Look-ups in named tables: a row name and a column name give one cell, copied from the table.

Table Libisa
         Pumepo  Gir  Dasu  Seg
Pokubi      122   94    43   79
Misi        122  132   106   58
Puz         117  130    92   87
Bebolep      70  109   227  195
Lebamot     119  112    40   92
Lus         115  116    68   77
Selifo       99  113   110  105
Dele        128  106   105  104
Zeg         132  165    85   41
Gumusus     146  209   167  214
Sorobid      85   55   132  111
Vul         104   50    91   57
Bobig        90   81    66   78
Tinoz        75  112   125  117

Selifo, Dasu: 110
Vul, Seg: 57
Gumusus, Pumepo: 146
Misi, Seg: 58
Zeg, Dasu: 85
Bebolep, Gir: 109
Bebolep, Dasu: 227
Puz, Dasu: 92
Puz, Seg: 87
Lebamot, Gir: 112
Puz, Pumepo: 117
Dele, Pumepo: 128
Puz, Gir: 130
Misi, Pumepo: 122
Zeg, Gir: 165
Lus, Dasu: 68
Bobig, Dasu: 66
Bebolep, Pumepo: 70
Zeg, Seg: 41

Radefom.tsv
	Til	Duk	Vizapem	Vif	Sinosad	Binelam	Gopop	Gop	Davof
Berip	73.756	33.281	70.902	29.413	44.231	67.345	74.615	25.500	60.986
Zer	74.206	34.488	71.341	30.012	46.006	67.808	75.297	23.054	60.645
Vumen	73.175	46.216	55.491	39.499	63.620	59.368	65.900	20.094	68.384
Kog	57.164	63.766	33.784	57.841	69.260	38.404	43.510	30.864	59.268
Luki	68.137	27.734	57.498	26.198	50.304	66.894	62.360	30.440	75.443
Bituro	58.648	63.845	35.497	58.769	68.350	38.204	44.979	29.183	57.641
Samero	58.762	65.320	38.619	59.381	66.488	37.324	48.191	28.299	53.522
Fef	66.793	24.673	58.836	24.059	46.543	69.316	63.759	33.202	73.673
Rav	41.121	63.135	55.328	64.887	46.081	27.286	40.245	47.007	34.348
Kezos	53.046	37.129	76.552	39.737	23.946	52.376	59.127	42.524	43.633
Sas	75.397	37.563	65.918	30.999	53.719	66.145	73.667	20.296	63.704
Goke	65.806	33.171	50.957	30.011	58.749	59.771	56.520	30.265	77.297
Galuz	71.133	34.029	73.806	30.083	38.774	64.290	73.161	27.349	55.761

Duk of Bituro: 63.845
Gopop of Zer: 75.297
Gop of Goke: 30.265
Gopop of Galuz: 73.161
Duk of Goke: 33.171
Sinosad of Kog: 69.260
Vizapem of Luki: 57.498
Davof of Bituro: 57.641

Table Vata
,Lasike,Vut,Pabi,Zot,Pufim,Zak,Ked,Lel
Febo,2.80,5.97,3.56,6.97,6.46,2.49,3.71,9.04
Vod,2.85,5.97,3.59,6.96,6.46,2.58,3.74,9.02
Lop,2.74,6.09,3.52,7.00,6.33,2.23,3.79,9.58
Kul,2.73,5.97,3.51,6.99,6.40,2.30,3.69,9.24
Nupirur,2.73,6.02,3.51,7.00,6.35,2.25,3.77,9.53
Nez,2.76,5.97,3.53,6.97,6.46,2.42,3.70,9.07
Togev,2.74,5.97,3.51,6.98,6.42,2.33,3.69,9.16
Zaf,2.75,5.97,3.52,6.97,6.43,2.37,3.69,9.11
Fali,2.73,5.99,3.50,7.00,6.37,2.27,3.71,9.44
Gof,2.74,6.05,3.51,7.00,6.34,2.24,3.78,9.56
Libod,2.73,6.00,3.51,7.00,6.36,2.25,3.74,9.50
Lik,2.73,5.98,3.51,7.00,6.38,2.28,3.69,9.36

Zak of Febo: 2.49
Ked of Lop: 3.79
Pufim of Vod: 6.46
Zot of Vod: 6.96
Lel of Libod: 9.50
Vut of Zaf: 5.97

Kuv =
|  | Suvuvek | Feg | Rivige | Tib |
|---|---|---|---|---|
| Sel | 103 | 75 | 140 | 118 |
| Mupipe | 89 | 34 | 158 | 45 |
| Binukig | 104 | 73 | 174 | 146 |
| Kadov | 93 | 166 | 24 | 120 |
| Bav | 165 | 112 | 74 | 157 |
| Lemiluk | 118 | 58 | 48 | 96 |
| Novoko | 247 | 126 | 217 | 207 |
| Dal | 72 | 170 | 49 | 124 |
| Peza | 228 | 233 | 118 | 196 |
| Nus | 81 | 165 | 114 | 99 |
| Durep | 138 | 174 | 49 | 123 |

What is the Tib of Lemiluk in Kuv? 96
What is the Rivige of Sel in Kuv? 140
What is the Feg of Mupipe in Kuv? 34
What is the Suvuvek of Sel in Kuv? 103
What is the Rivige of Binukig in Kuv? 174
What is the Rivige of Kadov in Kuv? 24

Medo =
           Lan  Zuluz   Nono    Nid   Siba
Lanatet  69551  71302  19222  63976  37226
Tonun    51783  45568  28586  79633  64976
Lopel    21293  35481  40426  26409  20493
Sot      58622  57325  18493  75319  46441
Bulag    19162  34866  45029  24355  20469
Toki     34946  41328  19376  59730  25019
Fulo     20515  38025  35385  27809  16562
Mekazis  32135  40216  20289  55677  24862

What is the Lan of Toki in Medo? 34946
What is the Zuluz of Lanatet in Medo? 71302
What is the Siba of Mekazis in Medo? 24862
What is the Lan of Tonun in Medo? 51783
What is the Siba of Lopel in Medo? 20493
What is the Zuluz of Tonun in Medo? 45568
Which row has the largest Nono? Bulag

Posulop =
	Rufu	Gapa	Lol
Gup	89	64	142
Kav	203	192	110
Nuf	145	227	63
Vifase	121	141	112
Pugoli	81	130	94
Mit	177	154	206

Gup, Gapa -> 64
Kav, Gapa -> 192
Gup, Rufu -> 89
Mit, Rufu -> 177
Pugoli, Lol -> 94
Nuf, Lol -> 63
Nuf, Rufu -> 145
Kav, Lol -> 110
Vifase, Lol -> 112
Vifase, Rufu -> 121
Vifase, Gapa -> 141
Row with the largest Gapa: Nuf

Table Sezafo
          Fel  Porivid     Vek     Dur   Dotup     Zuk   Zapir  Tigure     Loz
Gok     24366    50706   14600   40675   36794  -32436    6238  -44395    4372
Kud     -6315    13349   65549   22858  -47247  -21319    8853    5487  -49563
Vafaf   15222   -19815    4426  -19981   11633   18005    2412   -2933   53395
Dano    -1651      548   18722    5765   -7254     604   -3137    7160   13694
Tufeda  79283   -78955   66571  -79517  -29233   88903   79241  -39232   71855
Vid     -3258    67304   11873   61552   27839  -60895  -19724  -28198  -20982
Subu    36121     1742  -11475  -11369   54074    7532    6781  -34194   70073

Dotup of Subu = 54074
Tigure of Vid = -28198
Zuk of Kud = -21319
Loz of Kud = -49563
Porivid of Kud = 13349
Dotup of Dano = -7254
Vek of Vid = 11873
Zuk of Vafaf = 18005
Loz of Vafaf = 53395
Which row has the largest Dur? Vid

Viluf
cols = Luf, Rupo, Rodufat, Muzo, Nolep, Kir, Gume, Difal, Kipuru
Miluz: [149, 191, 62, 101, 35, 141, 29, 175, 88]
Gababid: [195, 97, 37, 102, 26, 74, 23, 165, 25]
Dib: [150, 184, 59, 103, 38, 133, 29, 177, 89]
Fov: [148, 185, 60, 103, 36, 137, 32, 173, 89]
Dasasep: [154, 175, 61, 114, 35, 123, 25, 171, 81]
Nef: [84, 120, 173, 164, 137, 104, 97, 65, 142]
Koguvo: [86, 110, 179, 180, 158, 76, 94, 55, 124]
Fes: [85, 112, 173, 184, 148, 77, 88, 56, 124]
Rez: [123, 152, 151, 165, 84, 117, 53, 93, 125]
Fezoto: [145, 171, 59, 97, 42, 133, 34, 170, 89]
Nir: [64, 118, 166, 124, 138, 131, 138, 70, 158]
Bufiga: [152, 178, 62, 105, 41, 130, 33, 172, 84]
Visizaf: [158, 175, 60, 120, 34, 124, 21, 165, 72]
Vob: [56, 110, 169, 121, 146, 131, 143, 63, 158]

Fezoto, Luf => 145
Vob, Difal => 63
Gababid, Luf => 195
Fezoto, Nolep => 42
Gababid, Nolep => 26
Visizaf, Gume => 21
Dasasep, Difal => 171
Miluz, Luf => 149
Fov, Rodufat => 60
Miluz, Kir => 141
Bufiga, Rupo => 178
Which row has the largest Difal? Dib

